Small tables with named rows and columns. After each table, cells are looked up by row and column.

Zita
columns: Gune, Bitigap
Gos: [-609, -896]
Ped: [-402, 137]
Sinog: [-187, -883]
Defemu: [-555, -470]
Rison: [-483, -388]
Dagara: [-512, -825]
Vike: [510, -57]
Nudi: [60, -382]
Bop: [-460, -945]
Nimab: [-618, -909]

What is the Gune of Sinog in Zita?
-187
What is the Bitigap of Rison in Zita?
-388
What is the Bitigap of Ped in Zita?
137
What is the Bitigap of Bop in Zita?
-945
What is the Bitigap of Nimab in Zita?
-909
What is the Gune of Defemu in Zita?
-555
What is the Gune of Gos in Zita?
-609
What is the Gune of Vike in Zita?
510
What is the Gune of Rison in Zita?
-483
What is the Bitigap of Nudi in Zita?
-382
What is the Bitigap of Vike in Zita?
-57
What is the Bitigap of Defemu in Zita?
-470
What is the Gune of Nudi in Zita?
60
What is the Bitigap of Dagara in Zita?
-825
What is the Bitigap of Gos in Zita?
-896
What is the Gune of Nimab in Zita?
-618
What is the Gune of Bop in Zita?
-460
What is the Bitigap of Sinog in Zita?
-883
What is the Gune of Dagara in Zita?
-512
What is the Gune of Ped in Zita?
-402

Table Rokaruv
	Vug	Kavufod	Peg
Ruzal	48.414	64.578	41.220
Teti	41.161	12.849	56.011
Sudir	50.061	53.523	48.453
Zup	41.332	50.177	44.136
Nok	2.985	57.644	76.065
Zeg	58.069	56.287	58.925
Lud	42.031	69.563	14.570
Giru	11.461	70.865	52.512
Firofa	51.754	73.563	61.595

What is the Peg of Lud in Rokaruv?
14.570
What is the Vug of Zeg in Rokaruv?
58.069
What is the Vug of Firofa in Rokaruv?
51.754
What is the Peg of Zup in Rokaruv?
44.136
What is the Kavufod of Nok in Rokaruv?
57.644
What is the Kavufod of Ruzal in Rokaruv?
64.578
What is the Kavufod of Teti in Rokaruv?
12.849
What is the Peg of Ruzal in Rokaruv?
41.220
What is the Kavufod of Lud in Rokaruv?
69.563
What is the Vug of Lud in Rokaruv?
42.031
What is the Peg of Firofa in Rokaruv?
61.595

Remo:
columns: Kifemu, Zuzapo, Ninepu, Fofa, Kiber, Givin
Gel: [5.8, 3.9, 8.5, 0.3, -8.9, -2.5]
Sesere: [-4.0, -3.9, -5.1, 3.9, 1.5, -2.8]
Miko: [9.7, 9.7, 2.0, -6.8, 8.1, 6.5]
Repa: [-3.4, 0.5, 1.2, 5.7, -6.1, -2.8]
Zuse: [3.8, 7.3, 4.1, -6.3, 0.8, 5.1]
Vesa: [4.2, 7.1, 9.6, -7.3, -8.1, 0.6]
Ribod: [-1.5, 5.8, 7.2, -2.9, -7.9, -1.1]

Repa, Kifemu => -3.4
Miko, Givin => 6.5
Repa, Zuzapo => 0.5
Ribod, Fofa => -2.9
Gel, Ninepu => 8.5
Gel, Fofa => 0.3
Zuse, Fofa => -6.3
Repa, Kiber => -6.1

Getavig
          Zikun     Pid
Molo      69456  -46667
Nes      -72286   -9024
Nize     -48667  -42404
Mil       33452  -44151
Binu     -55488  -45707
Sir      -22802   14872
Mozifop  -45250   -6972
Gezelet  -29612   18016
Pek       38752  -52905
Rup      -37939  -59513
Tareko   -20781  -41703

Pid of Gezelet = 18016
Zikun of Tareko = -20781
Zikun of Nize = -48667
Pid of Nes = -9024
Zikun of Rup = -37939
Zikun of Nes = -72286
Pid of Sir = 14872
Zikun of Gezelet = -29612
Zikun of Molo = 69456

Buvite =
|  | Sanik | Mazerip |
|---|---|---|
| Lon | 0.19 | 0.21 |
| Soro | 0.59 | 0.16 |
| Zek | 0.67 | 0.47 |
| Ratale | 0.66 | 0.50 |
| Bov | 0.63 | 0.64 |
| Daga | 0.57 | 0.66 |
| Zedo | 0.72 | 0.75 |
| Tosesur | 0.69 | 0.61 |

What is the Mazerip of Lon in Buvite? 0.21
What is the Sanik of Soro in Buvite? 0.59
What is the Mazerip of Ratale in Buvite? 0.50
What is the Mazerip of Tosesur in Buvite? 0.61
What is the Sanik of Zek in Buvite? 0.67
What is the Mazerip of Soro in Buvite? 0.16
What is the Sanik of Ratale in Buvite? 0.66
What is the Sanik of Lon in Buvite? 0.19
What is the Sanik of Bov in Buvite? 0.63
Row with the largest Mazerip: Zedo

Table Mep
|  | Tove | Pimapez | Mik | Gesa | Puvesun | Bome | Gazip | Sem | Vipelim | Lem |
|---|---|---|---|---|---|---|---|---|---|---|
| Dogag | 143 | 162 | 183 | 134 | 106 | 157 | 103 | 165 | 170 | 176 |
| Vivap | 225 | 212 | 191 | 98 | 129 | 132 | 107 | 213 | 191 | 209 |
| Zos | 95 | 130 | 110 | 98 | 182 | 111 | 169 | 97 | 86 | 84 |
| Misi | 172 | 195 | 120 | 74 | 192 | 84 | 142 | 167 | 159 | 198 |
| Lum | 199 | 196 | 202 | 156 | 118 | 171 | 110 | 203 | 214 | 210 |
| Tagaku | 163 | 160 | 105 | 172 | 126 | 174 | 162 | 109 | 143 | 142 |
| Vosezu | 52 | 106 | 79 | 104 | 183 | 107 | 178 | 67 | 81 | 65 |
| Vededaf | 139 | 146 | 117 | 110 | 185 | 115 | 172 | 120 | 120 | 117 |

Puvesun of Zos: 182
Puvesun of Misi: 192
Mik of Vivap: 191
Lem of Vededaf: 117
Tove of Vivap: 225
Pimapez of Zos: 130
Mik of Vededaf: 117
Bome of Lum: 171
Vipelim of Misi: 159
Pimapez of Vosezu: 106
Lem of Zos: 84
Tove of Zos: 95
Gesa of Dogag: 134
Lem of Lum: 210
Tove of Dogag: 143
Row with the largest Bome: Tagaku

Nitu:
       Veso  Mimefis  Lefonu  Rifo  Roko   Pav   Bot   Vin  Tesi   Bib
San    8809      785    7795  2228  1142  2023  3814  8803  5357  4493
Zodel  5388     3694    5695  1609  8570  5371  8303  5817   277  3013
Nin    9900     3422    7913  2805  4522  1179  6899  6764  3584  5279

Veso of San is 8809
Vin of Zodel is 5817
Rifo of San is 2228
Tesi of Zodel is 277
Bot of San is 3814
Lefonu of Nin is 7913
Lefonu of San is 7795
Roko of San is 1142
Bib of San is 4493
Rifo of Nin is 2805

Kifo
         Vuga  Boriba    Mas    Tup  Filud
Ruf      0.04    0.26   0.70   0.48  -0.04
Molu     0.40    0.36  -0.47   0.11   0.32
Loso    -0.42   -0.47   0.35  -0.44  -0.01
Taban   -0.19   -0.54   0.45  -0.63  -0.52
Les      0.19   -0.05   0.30  -0.34   0.03
Dizeki  -0.38    0.01   0.50   0.06  -0.15
Kub      0.62    0.50  -0.64  -0.12  -0.04
Delofe   0.13    0.00  -0.49  -0.29  -0.01
Kiv     -0.37   -0.33   0.33   0.33  -0.11
Kar      0.60    0.39  -0.78   0.13   0.14
Lunamu  -0.26   -0.85   0.44  -0.49   0.02
Fitu    -0.62   -0.33   0.43   0.27  -0.02

Boriba of Les: -0.05
Boriba of Kub: 0.50
Tup of Les: -0.34
Boriba of Delofe: 0.00
Tup of Ruf: 0.48
Filud of Fitu: -0.02
Tup of Delofe: -0.29
Filud of Ruf: -0.04
Filud of Les: 0.03
Mas of Molu: -0.47
Boriba of Dizeki: 0.01

